Below are the code and all the weights of a small trained network. Each question names an input and a class and asks about switching units off, where a switched-off unit gives its printed mean instead of its output.

import numpy as np


def w(rows, s, z=0):
    codes = np.array(rows[::2]) - 128.0
    scale = np.full(codes.shape[1], s)
    scale[-1] = z or s
    return codes * scale


def f(y):
    return np.maximum(y, 0)


def log_softmax(a):
    a = a - a.max(-1, keepdims=True)
    return a - np.log(np.exp(a).sum(-1, keepdims=True))


def net(x, mask):
    res = np.array(x, float).reshape(1, 4) / 4 @ E
    y = f(res @ A[0][:, :-1].T + A[0][:, -1])
    res = res + np.where(mask, y, B[0][:, -1]) @ B[0][:, :-1]
    return log_softmax(res[-1] @ U[:, :-1].T + U[:, -1])


A, B = {}, {}
E = w([
[53,156,150],'x0',
[86,142,136],'x1',
[94,25,254],'x2',
[133,123,131],'x3',
],0.0081)
A[0] = w([
[183,191,97,2],'neuron 1',
[9,120,81,239],'neuron 2',
[41,165,120,76],'neuron 3',
[180,167,81,52],'neuron 4',
[90,222,76,55],'neuron 5',
[69,149,80,7],'neuron 6',
],0.011,0.0066)
B[0] = w([
[36,132,180,165],'neuron 1',
[230,193,94,254],'neuron 2',
[55,2,73,163],'neuron 3',
[71,128,194,180],'neuron 4',
[85,75,254,201],'neuron 5',
[20,174,44,141],'neuron 6',
],0.0095,0.007)
U = w([
[161,112,122,255],'0',
[100,94,249,96],'1',
[187,114,107,228],'2',
[226,169,171,163],'3',
[232,136,66,1],'4',
[155,96,34,1],'5',
],0.013,0.0085)

Each question gives the input, the list of numbers given to net, and the class t.
The units are the neurons (one row each of A and B). Each row of codes is followed by its name. A weight is (code - 128) times the scale printed after its matrix; where a second scale follows, it is the last column's (A, B and U).
mask holds one flag per neuron, in row order. A switched-off neuron (its flag False) gives its mean, the last column of its row in B, instead of its output. The means were averaged over made-up inputs and are rounded, as every weight is.
A unit's drop is (log p(t) with every unit on - log p(t) with that unit switched off) / (log p(t) with every unit on - log p(t) with every unit switched off).
The circuit of an input: a set's keep is (log p(t) with only the set's units on - log p(t) with every unit switched off) / (log p(t) with every unit on - log p(t) with every unit switched off). Starting from all 6 units, units are removed one at a time, each time the one whose removal leaves the highest keep (on an exact tie, the one counted first), for as long as the keep stays at least 0.8.
units of the circuit, in order: the units of the circuit, biggest drop first
k most important neurons: the k neurons with the biggest drops, biggest first
drop of u: that unit's drop, to one decimal
input [-2,2,6,-8], class 3: units of the circuit, in order : [neuron 5; neuron 3]
input [7,-5,5,8], class 3: most important neuron : [neuron 5]
input [8,-3,5,-5], class 0: units of the circuit, in order : [neuron 5; neuron 2]
input [7,-5,4,-8], class 3: 2 most important neurons : [neuron 2; neuron 5]
input [7,6,6,4], class 0: 2 most important neurons : [neuron 2; neuron 5]
input [3,8,2,-8], class 2: 3 most important neurons : [neuron 2; neuron 3; neuron 5]
input [1,5,6,-8], class 3: 2 most important neurons : [neuron 2; neuron 5]
input [0,8,2,-6], class 2: units of the circuit, in order : [neuron 5; neuron 2]
input [8,7,8,7], class 0: 2 most important neurons : [neuron 2; neuron 5]
input [6,-5,4,0], class 0: 2 most important neurons : [neuron 5; neuron 4]
input [8,6,4,1], class 0: 3 most important neurons : [neuron 2; neuron 3; neuron 5]
input [4,-5,5,6], class 3: 2 most important neurons : [neuron 5; neuron 3]
input [0,2,-5,4], class 1: 3 most important neurons : [neuron 5; neuron 4; neuron 1]
input [0,4,-6,-4], class 1: units of the circuit, in order : [neuron 5]
input [1,1,-7,0], class 1: drop of neuron 3 : 0.0
input [-7,4,-8,0], class 1: drop of neuron 5 : 0.1
input [5,1,-7,-1], class 1: drop of neuron 5 : 1.1
input [-4,1,-5,1], class 1: drop of neuron 5 : 0.2
